Below are the code and all the weights of a small trained network. Each question names an input and a class and asks about switching units off, where a switched-off unit gives its printed mean instead of its output.

import numpy as np


def w(rows, s, z=0):
    codes = np.array(rows[::2]) - 128.0
    scale = np.full(codes.shape[1], s)
    scale[-1] = z or s
    return codes * scale


def f(y):
    return np.maximum(y, 0)


def log_softmax(a):
    a = a - a.max(-1, keepdims=True)
    return a - np.log(np.exp(a).sum(-1, keepdims=True))


def net(x, mask):
    res = np.array(x, float).reshape(1, 5) / 4 @ E
    y = f(res @ A[0][:, :-1].T + A[0][:, -1])
    res = res + np.where(mask, y, B[0][:, -1]) @ B[0][:, :-1]
    return log_softmax(res[-1] @ U[:, :-1].T + U[:, -1])


A, B = {}, {}
E = w([
[195,152,67,210,181,64,171,188,178,63,40,180],'x0',
[156,80,198,92,66,194,229,195,86,66,70,162],'x1',
[136,166,192,208,205,182,250,131,140,227,125,67],'x2',
[122,139,167,109,93,97,238,2,236,56,141,159],'x3',
[154,203,148,93,195,186,62,67,94,39,74,69],'x4',
],0.0077)
A[0] = w([
[152,197,166,64,130,159,55,85,124,36,47,108,91],'n0',
[66,129,94,57,69,69,54,179,66,52,149,204,76],'n1',
[168,99,203,70,83,170,181,189,84,89,50,195,102],'n2',
[130,116,101,125,171,173,52,239,29,207,118,58,96],'n3',
[78,188,54,158,181,74,64,66,160,215,205,80,93],'n4',
[45,86,222,34,74,187,80,62,56,198,222,86,77],'n5',
[96,115,181,106,115,110,160,26,205,94,161,129,112],'n6',
[89,143,125,115,87,111,156,74,175,77,121,164,40],'n7',
[195,86,100,133,127,121,55,205,49,154,131,149,67],'n8',
[95,82,122,120,76,80,154,196,142,180,151,186,254],'n9',
[115,58,120,135,79,112,148,170,170,181,172,155,51],'n10',
[137,186,204,196,214,220,196,142,109,216,130,66,55],'n11',
[107,204,82,150,169,26,62,87,175,171,198,138,66],'n12',
[138,55,120,122,81,33,148,179,124,176,178,168,27],'n13',
[90,92,111,166,86,90,163,187,181,187,187,165,33],'n14',
[124,136,87,56,57,104,38,117,122,59,137,183,99],'n15',
[124,73,177,83,97,189,161,144,94,103,139,125,103],'n16',
[139,48,198,119,63,219,180,207,86,88,72,125,93],'n17',
[156,115,68,50,81,96,69,125,99,71,96,153,37],'n18',
[231,152,77,232,165,53,128,203,172,83,2,206,51],'n19',
[169,207,172,101,218,209,80,94,81,69,69,52,80],'n20',
],0.0088,0.0093)
B[0] = w([
[148,205,118,122,93,199,81,204,93,43,205,60,207],'n0',
[111,196,191,230,105,66,217,186,106,223,165,156,204],'n1',
[60,147,176,112,188,32,45,58,93,69,47,86,210],'n2',
[245,122,218,31,63,113,182,23,219,83,178,191,235],'n3',
[66,143,165,89,150,20,73,117,88,80,21,72,241],'n4',
[124,28,31,219,36,216,49,67,53,189,106,239,251],'n5',
[254,80,210,62,57,131,186,75,212,89,162,179,217],'n6',
[159,189,217,116,63,98,197,48,127,77,200,202,164],'n7',
[206,159,181,51,74,77,183,29,163,60,158,199,184],'n8',
[146,153,139,141,60,163,70,220,173,29,189,50,248],'n9',
[109,175,55,115,209,212,138,139,69,65,192,79,170],'n10',
[62,174,211,240,82,36,214,192,94,202,202,153,238],'n11',
[35,133,155,84,175,37,78,94,96,55,69,98,210],'n12',
[104,169,84,91,208,185,126,142,54,51,223,111,173],'n13',
[107,221,73,79,171,210,144,148,86,49,213,75,179],'n14',
[116,159,190,196,100,61,177,182,123,204,118,138,208],'n15',
[86,160,124,140,110,33,65,68,67,99,66,128,179],'n16',
[73,172,145,108,165,1,78,92,71,85,71,107,210],'n17',
[92,182,112,157,150,95,207,178,73,215,174,135,177],'n18',
[158,24,35,212,50,212,72,35,32,180,92,224,240],'n19',
[102,230,87,131,117,194,87,211,126,26,242,123,232],'n20',
],0.0077,0.013)
U = w([
[69,136,131,73,170,57,60,104,108,95,18,82,57],'0',
[252,120,171,36,116,151,229,39,180,89,157,170,74],'1',
[130,176,79,100,148,240,90,226,112,64,200,72,40],'2',
[82,136,151,204,141,100,255,205,117,236,144,128,144],'3',
[133,47,34,182,106,210,60,65,85,169,97,192,66],'4',
[199,73,157,151,74,145,46,226,200,97,99,82,245],'5',
],0.011,0.012)

Each question gives the input, the list of numbers given to net, and the class t.
The units are the neurons (one row each of A and B). Each row of codes is followed by its name. A weight is (code - 128) times the scale printed after its matrix; where a second scale follows, it is the last column's (A, B and U).
mask holds one flag per neuron, in row order. A switched-off neuron (its flag False) gives its mean, the last column of its row in B, instead of its output. The means were averaged over made-up inputs and are rounded, as every weight is.
A unit's drop is (log p(t) with every unit on - log p(t) with that unit switched off) / (log p(t) with every unit on - log p(t) with every unit switched off).
The circuit of an input: a set's keep is (log p(t) with only the set's units on - log p(t) with every unit switched off) / (log p(t) with every unit on - log p(t) with every unit switched off). Starting from the 12 units with the biggest drops (on a tie, the unit counted first), units are removed one at a time, each time the one whose removal leaves the highest keep (on an exact tie, the one counted first), for as long as the keep stays at least 0.8.
circuit, biggest first: the units of the circuit, biggest drop first
unit that matters most: the unit with the biggest drop
k most important neurons: the k neurons with the biggest drops, biggest first
drop of u: that unit's drop, to one decimal
input [8,-3,7,-3,2], class 4: unit that matters most -> n19
input [-3,-1,-5,-2,-6], class 2: 3 most important neurons -> [n9; n11; n13]
input [-8,4,3,-7,3], class 4: 2 most important neurons -> [n5; n6]
input [-5,-1,4,-6,-1], class 1: 2 most important neurons -> [n3; n19]
input [-8,7,1,3,-1], class 4: 2 most important neurons -> [n5; n4]
input [2,3,4,3,-2], class 3: 3 most important neurons -> [n3; n4; n12]
input [-8,-7,-7,-3,6], class 4: 4 most important neurons -> [n5; n11; n2; n17]
input [-6,2,4,5,-1], class 4: 2 most important neurons -> [n5; n3]
input [6,4,5,-7,4], class 1: 2 most important neurons -> [n3; n5]
input [2,5,-1,-6,-3], class 1: 4 most important neurons -> [n3; n8; n4; n12]
input [8,8,5,-1,-8], class 0: 3 most important neurons -> [n2; n17; n5]
input [-1,-4,3,-3,-4], class 0: 3 most important neurons -> [n4; n20; n0]
input [-1,7,-4,-7,-8], class 2: 3 most important neurons -> [n9; n13; n10]
input [3,-7,8,-2,-8], class 2: unit that matters most -> n14
input [7,-6,-2,2,2], class 4: 3 most important neurons -> [n19; n2; n17]
input [-2,-2,0,-7,7], class 1: 3 most important neurons -> [n3; n8; n9]
input [-7,-4,7,3,4], class 3: drop of n19 -> 1.9
input [-3,-5,-1,-2,6], class 2: drop of n20 -> 4.9
input [5,7,6,6,-5], class 0: drop of n2 -> 0.5
input [5,-1,-1,-8,2], class 1: drop of n3 -> 0.3
input [-7,-2,-7,-2,3], class 3: circuit, biggest first -> [n1]
